Each row was made from one walk, in order. Every step used is in the known rows, and no mark comes twice. Write each row's walk.
Each row is shifted at random along 5 fixed directions that mean nothing.
Known rows:
K, X, P, S, T, Q, R: [-137  169   32  157  -65  173   11  154  -90  222   24  169  -71  124
 -108 -184 -116 -138   64  -45    3  -12  -79  -21  -50  -22  -52   64
  103  123  -14  -76  -79  -99   29  -10   74   35  -81  -35   58   13]
K, X, P, S, T: [  33  -50 -273 -156 -320  108  -52 -271 -118  101 -123  309   13  448
  528 -218   95 -242   -4   85   10   47  -98 -166  -69  115  216 -229
   -4   81  242   51   73 -112   12  188 -138   -4 -117  -28  -20  350]
K, X, P, S: [  55 -125   49 -341 -281  224 -346 -192 -202   -9 -154  -29  -91  189
  566 -217 -201  -75  -30  127  210  101   60 -145 -246  229  270  109
   43  305  100 -187   68 -416   22   24 -177   13 -154 -298  199   75]
T, Q, S, V, X: [ 116  -92   39 -325 -185  -72 -342 -513  148 -181 -308 -544  148 -372
 -228   15 -347  -21 -243  127  217  -20   65 -485 -381   56  -33 -142
 -176  -88 -172   91    2   37  124  210  -88  121  181 -248  300  227]
S, V, P, K, R, Q: [ -85    2 -236  -69   -3  -35 -272  130 -224  111  125  -37  -25 -325
  163    0  -57   -8 -159  -94 -340  141   -2 -145  167  113  323 -110
 -135  -61  -35   56  -40 -151  -47  -63 -276   93   18 -122  -21    2]
S, P, K, R, Q, X: [  -8  -83   90  130   60   27  -76  173 -158  172    8  -93  -19   70
   91    4  -51   97  -68   49 -183  -86 -104   50  141   10  219   50
 -236  -99   64  -26 -171  360    0  -24  -77   35  -19   26  155 -133]
P, K, R, S, V: [ -35  295 -138  424   47 -184  140  286  -81  252   98  -27  187  118
  -22  -50   54  -35  -24 -236 -330  -80 -238  -48  152  -78   36 -132
  -82 -432  -71   93  -59   51    7   78  -23  286   54   63   13  181]
P, K, R, Q: [  63  212   83  244   22 -116 -208 -109   61   50  -32 -553  -49 -145
 -122   45 -233  203 -179 -292  108 -219  -35  -17  -77   77    7   36
 -152 -141 -111  -53 -109  231  150  -32  -98  322  198 -186  371  -43]
Q, K, R, P: [ -93 -270  172  281  160 -253   36 -245   70   47   83 -179  -64   97
 -225   46   58  341 -141 -286  -15 -274  -58 -181  129  -69  -58   14
 -274 -126  -65   32 -288  495   21  143 -264 -147   44  107  387 -125]
V, P, K, R, Q, S, T, X: [-147   79   46  185   24 -164  -76   -7   95  120  -53 -282 -159  244
  110   53  -85   83  -15 -218   -9 -126   20 -152   61  -57   87  -73
 -100 -129   65  173 -143  374  -25   84  -40   57  -34  -22  206  -63]
T, X, P, S, V, K, R, Q: [ -99  192  -96  170 -237  367 -124   83  -33  122 -170 -194  -58 -244
  197 -111 -269 -154 -310 -269   99   35  -32  169  -93  177  -42   25
  -13   45  155  -14   43 -268  320  -84   41  211  112 -208  172   80]
P, S, T, Q: [-105  562 -255  340  -82   60   87 -292   34  140 -274 -191  380  120
 -170   10 -114 -181  -44  -27 -127 -133 -203  112  -11   17 -198 -176
   85 -204  194   78   27   30  317   19   56  -91   69  153  -76  192]
R, K, X, P, S: [  12 -159   93  214  -80  -92 -167 -324    8   54  130 -309  -57  267
  -27 -181 -188  256  -55 -168  207 -190   47   15    6   62  -24  282
  -42  117   75 -145 -157  370   63   73 -148   34  -11  -80  467  -66]
R, K, X, P, S, T, Q: [-105  -38  -11   61 -164  130   85  -38 -190  109  342  120    5  257
  -76 -117  -64 -176   75   95  144   -8 -246  122  -55   36  -33   81
  150  -62  -21 -235   77  125  -30   49   29  102 -135 -128  141  273]
T, X, P, S, K: [  97 -195  -17  -80  -72   78 -200 -158 -151  -17 -276 -215 -354 -121
  285 -277 -203  173 -133  -93 -109  -19  207  -86   70  191  336  167
  -98  328  263   48 -269 -172   55   25 -426  160  -25  109  286  -65]
Q, S, V, X, P, T, K: [   4 -196  112 -278  -49 -173 -201  -17  -56  -52 -157 -219   67  418
  -22 -101 -251   27   -9   65   42  160  146 -615 -316  -32  241  -41
  -99  -90 -278 -168   45 -284 -162  197   47  252 -161 -279  234   -6]
X, P, T, K, R: [ -19  -44  -81  -29  -28  -41   -1 -145 -154   21  165  217 -101  429
   96  -21   61  -32  -63 -276   27  -19 -124 -189  -71  105  150 -275
 -221 -250  128  -91   66  -11  -12   81  -84  -11   14   19   16   69]
T, K, P, S: [  92 -148  -94  163  129  -98  -22 -406  138   35 -131 -190 -124  481
   66 -215  110  242 -206 -233 -126 -151  -23  -25  227   72   98 -105
 -128 -300  389  141 -202   62  147  193 -283  -49  -98  220  248  147]
T, Q, S, R, K, P, X: [  77 -238  160 -285   11 -166    0 -177 -132  -16  -65 -125 -130 -234
 -473  -35 -140   29 -105  247  -88  -86 -100 -206   70   43   57  -35
  -83  -80 -132  153 -209   63 -110  159 -313  -77   45   63  188  273]
R, P, K, X: [  43 -486   34 -361 -165  -79 -384 -367 -200  -91 -175 -242 -409   96
  729 -143   -3  335  -66   47    2  -57  156 -143   75  192  565  160
 -248  218   55   48 -168  253 -120   36 -561   73  -80  -53  355  -25]
X, P, T, Q, S, R, K: [-229  228   71   40 -219  170   35   -6 -180   31  249   96  170  193
 -128  180 -134 -312  -69  -17  211    7 -296   36 -266   57 -136 -156
  -54 -254  -94 -214  277   25  114  -40  277  -85   98 -174  -72  118]
X, P, K, R, Q, S, V: [-216  304  134  392  -94  123  104  271  -77  221  130  170  217   98
   23  146  -92 -210 -115 -221  -47  -51 -271   43  -22  -52  -96 -149
 -133 -329 -125  -41   88   59  116  -20  294  108  147 -123  -64   -4]
V, X, P, T: [-118   86 -252  368  -29  128  -75  308  -11  130   91   40 -106  133
 -285  -85 -250  -33  123 -579   82  -48   38 -252 -249 -152  -87  139
   11  -71 -130 -189  -84  295   29  -41  329   57   38  -58  108 -342]
X, P, T, Q, S: [-229  247   72   97  -81  173  -19   40 -153   31  148   87  140  196
 -181   82 -217 -224   29 -180  177  -21 -212  -64 -293   -1 -115  -94
  -85 -200 -115 -234  197   -9   99  -56  259  -73   98 -119  -59  -79]
X, P, T, Q: [   5 -106 -146 -296 -112   77 -136 -234 -339  -93  119  222 -123   13
   60  -19  -57 -110  -32  -59   16   15 -125 -178  -98  186  244 -240
 -195  -50   35 -123   72  -83  -48    4 -252 -108   87   11  -66   78]
R, Q, X, P: [ -36   27 -175  232  -81  240 -119 -137   13  154 -120 -183   43 -213
 -324  -11 -338  -14 -122 -270  289 -189  -60  157  -83  -24 -173   18
 -174  118 -185  -66 -115  591  214  -28  197 -138  301  -66  228  -65]
T, P, K, R, S, V, X: [-158  225 -118  411   76  -13   23  248  190  120  -26 -345 -162   18
  119  -55  -22  -44 -157 -369   26  -79  -63  -60  -37 -102  -55    9
 -105 -332  192  100   55   57  206  -24  227  246   -5 -111   36 -103]
Q, X, P, S: [  84 -106 -229   -3 -280  238 -121 -150 -142   53 -248  -60  220  464
  248  -76 -160 -168   26   29  122   12  -79 -124 -196   35   78  -58
  -84   87    2  -54   22  167   81  129  110 -191  -69    3   88  111]
X, P, K, R, Q, S, T: [ 135  -71   75 -332 -241  104 -258 -502 -255 -161  -63 -127  -32   11
  670  165  -37 -114 -361  209  159  -58  -86   42  -37  368  399 -353
 -303   74  221  -97  109  -39  104    9 -355  -44  175 -232  115  210]
V, K, X, P, T, Q, S: [  25 -294 -144 -255 -245  151 -136 -209 -270  -47  168   59  -81  452
  118 -148  -54 -164  -29   97   95   75 -172 -157   30  115  109  -94
   23  -50   -8 -179  137  -73  -88  124 -147   51 -214 -159  222  343]
S, V, X, P, T, Q, R, K: [-184   98 -273  272   -9   69  -20  523 -120  204  339  131  -24 -252
 -588  -66 -171 -121    4 -321 -220  144  -49 -254  -87 -135  -39   30
   16 -171 -348 -143  -47   12  -71  -62  229  287   49 -111  -30 -124]
Q, X, P, K, R, S: [  32  -74 -211   83 -312  162  100  130  -98  152  -29  148  213  667
  232  -21   -6 -333  114   -3  138   47 -257 -183 -235 -103   35 -212
 -100 -215 -124   -7  123  307  -52  241  329   35  -79  -46    2  319]
Q, R, S, K, P, T, X: [-139   10  162 -106  144  122  114  672 -500  167  368   33 -338 -154
 -211  -80 -140    9   39  388 -271  145  -87  252  180   84  332  134
  179  170 -263 -374 -146 -570 -271 -248 -171  -46 -118  -65   32  -91]
X, P, T, Q, R: [-115  182 -145   55 -187  134  -37 -162 -113    6  158   92   44   42
 -115  108  -68 -183 -124 -169  103  -71 -208  -53 -170   93  -44 -316
 -183 -182   -4  -78  133  145  125  -24   61 -117  235  -20  -83   65]
X, P, K, R, S, T: [-182  303  237  313   60  169    4  303 -224  156  208   48   34  141
   99  121 -166 -123  -27 -183   34  -26 -164  177  -28   40   34   80
  -80 -101   56 -272   46  -36   87 -179  175    7   58 -138   17 -234]
X, P, T, K, R, S: [ -35    6   35 -240  -78  150 -105  -80 -330  -37  184  136  -61  301
  372    8  -42 -147 -102  -49  152   86 -145   15 -160  245  251 -205
 -145 -129  126 -288  213 -334   14  -39  -96  -71  -21 -195   -1  105]
Q, R, S, P: [   9 -105  142 -307 -204   25  -39  111 -209  100  -28 -106  -11  -96
  119  128 -131   30 -168  502  -36   85  -64  -55   -3  142  250 -188
  -90   -7 -132 -112  -42 -208 -119  -41  -91 -272  105 -173   71   61]
S, R, Q, K, P, X: [-228  260 -197  137 -251  336  148  268 -156  258  197  132   86 -283
 -281  209  -28 -402 -251   91    3   20 -404  386   32   76 -169 -125
   98 -126 -115  -76  156   89  209 -136  225 -133  163 -165 -117  345]

Which walk is each row?
[-274  164  -87  704  140 -182  407  329   89  312  298  245  240  393
 -546  -24  138  -85   72 -475 -162 -165 -304 -183   68 -323 -333 -173
  -84 -491 -233   14 -100  392  -16  234  277   69   -2  145   33   59] : Q, K, R, S, V, X, P, T
[-144  221  103  187  202 -114    2  244  -39  212   24 -133  -38 -349
 -299    4 -217   69 -206 -306  -21 -109  -35   15   -2    9  -86  -52
 -105 -113 -166   20 -139 -160   91  -67  -28    8  159 -176  190 -101] : K, R, Q, S, V, P, T, X
[   1  -25 -144  -95 -291  -32 -118 -291   86   68  -15   16  -97  356
  145 -186  -12 -106  -43  -91  259  -60  -33 -275 -248   32   29 -230
 -136    3   24   69   52  180    6  231   -3  105   77 -117  154  267] : K, X, P, T, Q, R, S
[ -29   99  195 -160   87   81  -73  139 -235   81    1 -138  -54 -417
   18   39 -230  -21 -281   44  101  -52 -103  166 -100  204  103  -73
 -102    0  -85 -174  -14 -376  107 -141 -154  -51  128 -318  198   19] : K, R, Q, S, P, T, X
[ -52   58  -84  103  286   54  182  125 -158  174  246  178 -185  290
 -391  -27    7 -126   13 -125   -1   27 -135   60   52  -18   66 -117
  -50  -95  107 -243  -62  139  -18  -39   59   83  -97   30   75   70] : S, T, K, R, Q, X, P
[ -27   20 -223   73 -145  227 -131   -7 -161  -41   89  -25  -27  -69
   74  -26 -153 -203  -56 -133   41  -32  -53  -72 -176   26   84  -56
  -19   20  -20 -154   10  176   66    5   62    0   36  -77   62   12] : V, X, P, T, Q, S, K
[ -40 -237  439 -459   92   -2 -255  -13 -267 -101  -39 -282  -86 -493
 -308   33 -378   82 -123  272   32  108    8 -262 -115   99  106  160
  -69  -10 -338 -141  -75 -437 -101  -35 -234   10  -60 -287  291   -9] : T, Q, S, V, K, R, P
[-116   63  373 -151  -20  228  -87   78 -262    4  118 -172   89 -545
 -372   72 -335 -190 -155  308  132   12 -195  125 -132   90 -148  179
   86   27 -224 -212   26 -211  105 -123   11 -114   30 -232  166  141] : T, Q, S, R, K, X, P
[-228   41 -184  216  -83  147  188  258 -132  148  406  120  -37  590
 -387   15    1 -191   18  -93  -16   35 -370  106  122  -87 -173 -112
  129 -469  -78 -186  142  -32  -42    5  255  -87 -128  -56   20  153] : V, K, P, T, Q, R, S
[-153  100  -12  268  169   85   29  311 -238  232  -19   51   46 -482
 -424  -91 -289   18  -72 -155 -228 -108  -75  120  241  -75   15   65
  -51    7 -388  -88 -220  100    7 -103   -9   61  167   -7   77 -120] : R, Q, S, V, X, P, K
[-263  133 -282  254   -9 -193  -81  203   75  222  300  -46   13  115
 -436  -69  -42   -7   30 -307 -205   75  -23 -331  -16 -158  -55  -81
  -59 -231 -187   94  -23  226  -77   72  108  187   -6  -30   15  -34] : S, V, P, T, Q, R, K, X
[  80  210   71  186   44 -145 -110  -66   29   49  -42 -521   20  193
  -92   -6 -161   47  -36 -115  115 -139  -62  -85 -137    1   29    4
 -126 -158  -44  -45  -66  251   61   84  -20  322   50 -114  310   95] : P, K, R, S, T, Q, X
[  45   73   42   74   82 -225  150  -85   17  175  -52   64   48  116
 -122   51  -11  -51 -106  -92   67 -102 -100 -149  -30  -35  -66 -252
 -220 -215  114  151 -135  105   16  183    7 -187  139   18  108  140] : K, R, S, T, Q, X, P
[-187   28   13  -89 -187   83   45  159 -231  189  -33  150   51  293
  370   81  -42 -176  167  275 -186  110 -173  -17   87  -11  154  -85
  180 -115  -56  115  -10 -200 -161   93   36 -268 -313  -10  -96  175] : V, P, S, K, R, Q, X
